Here is a tiny trained network, its code and every weight. The questions are about switching its units off for an input and a class, where a switched-off unit gives its printed mean instead of its output.

import numpy as np


def w(rows, s, z=0):
    codes = np.array(rows[::2]) - 128.0
    scale = np.full(codes.shape[1], s)
    scale[-1] = z or s
    return codes * scale


def f(y):
    return np.maximum(y, 0)


def log_softmax(a):
    a = a - a.max(-1, keepdims=True)
    return a - np.log(np.exp(a).sum(-1, keepdims=True))


def net(x, mask):
    res = np.array(x, float).reshape(1, 4) / 4 @ E
    y = f(res @ A[0][:, :-1].T + A[0][:, -1])
    res = res + np.where(mask, y, B[0][:, -1]) @ B[0][:, :-1]
    return log_softmax(res[-1] @ U[:, :-1].T + U[:, -1])


A, B = {}, {}
E = w([
[3,16,126,209,42,122,131,175,45],'x0',
[157,139,121,130,118,129,130,141,113],'x1',
[96,208,201,45,35,206,206,126,116],'x2',
[107,113,28,31,147,167,62,59,32],'x3',
],0.0069)
A[0] = w([
[143,64,131,186,254,68,58,114,176,129],'n1',
[45,73,118,183,59,124,121,188,39,31],'n2',
[17,49,135,194,52,104,136,164,57,35],'n3',
[170,65,40,239,207,12,58,158,139,140],'n4',
[108,122,40,60,132,173,72,26,19,32],'n5',
[151,110,204,226,57,63,189,215,212,5],'n6',
[97,173,207,78,71,223,194,143,148,208],'n7',
[126,95,54,55,110,139,83,81,15,27],'n8',
],0.0051,0.0025)
B[0] = w([
[49,198,132,67,92,82,96,118,50,221],'n1',
[236,239,97,49,208,81,36,13,216,204],'n2',
[225,234,70,80,169,63,40,51,201,219],'n3',
[46,218,148,93,57,108,118,158,36,255],'n4',
[79,130,229,255,250,209,95,196,196,208],'n5',
[95,154,212,232,168,212,91,175,172,223],'n6',
[68,203,111,41,86,93,160,147,27,233],'n7',
[97,128,241,201,232,235,86,232,201,191],'n8',
],0.0051,0.007)
U = w([
[106,118,188,211,155,197,122,202,191,51],'0',
[237,168,82,82,141,83,105,13,211,84],'1',
[113,116,104,131,110,127,143,137,109,254],'2',
[63,151,125,96,81,106,138,151,1,49],'3',
[146,32,73,136,83,123,179,117,118,168],'4',
],0.0098,0.0083)

Each question gives the input, the list of numbers given to net, and the class t.
The units are the neurons (one row each of A and B). Each row of codes is followed by its name. A weight is (code - 128) times the scale printed after its matrix; where a second scale follows, it is the last column's (A, B and U).
mask holds one flag per neuron, in row order. A switched-off neuron (its flag False) gives its mean, the last column of its row in B, instead of its output. The means were averaged over made-up inputs and are rounded, as every weight is.
A unit's drop is (log p(t) with every unit on - log p(t) with that unit switched off) / (log p(t) with every unit on - log p(t) with every unit switched off).
The circuit of an input: a set's keep is (log p(t) with only the set's units on - log p(t) with every unit switched off) / (log p(t) with every unit on - log p(t) with every unit switched off). Starting from all 8 units, units are removed one at a time, each time the one whose removal leaves the highest keep (on an exact tie, the one counted first), for as long as the keep stays at least 0.8.
units of the circuit, in order: the units of the circuit, biggest drop first
top k neurons: the k neurons with the biggest drops, biggest first
drop when u is switched off: that unit's drop, to one decimal
input [-2,-2,-6,-1], class 3: top neuron	[n4]
input [3,-5,-7,7], class 0: top 3 neurons	[n5 n8 n7]
input [7,-4,7,6], class 1: units of the circuit, in order	[n2 n3]
input [-4,-2,-7,2], class 3: units of the circuit, in order	[n4 n1]
input [8,-7,-1,7], class 1: top 3 neurons	[n2 n3 n6]
input [7,2,-3,5], class 1: top 2 neurons	[n2 n3]
input [6,-3,-2,6], class 0: units of the circuit, in order	[n8 n5]
input [8,-7,0,-7], class 1: units of the circuit, in order	[n3 n2]
input [5,2,-5,4], class 1: top 4 neurons	[n2 n3 n7 n6]
input [1,3,3,6], class 0: top 2 neurons	[n5 n8]
input [6,3,-4,5], class 1: top 2 neurons	[n2 n3]
input [0,4,6,7], class 0: top 2 neurons	[n5 n8]
input [7,3,1,-6], class 1: top 2 neurons	[n3 n2]
input [-6,8,1,4], class 2: units of the circuit, in order	[n2]
input [-1,7,-8,-6], class 3: top 4 neurons	[n4 n1 n5 n8]
input [-5,1,-6,6], class 0: top 3 neurons	[n5 n8 n7]
input [5,5,-8,-2], class 3: drop when n3 is switched off	-0.1
input [7,1,3,-1], class 1: drop when n2 is switched off	0.2
input [-4,1,0,4], class 0: drop when n3 is switched off	0.3
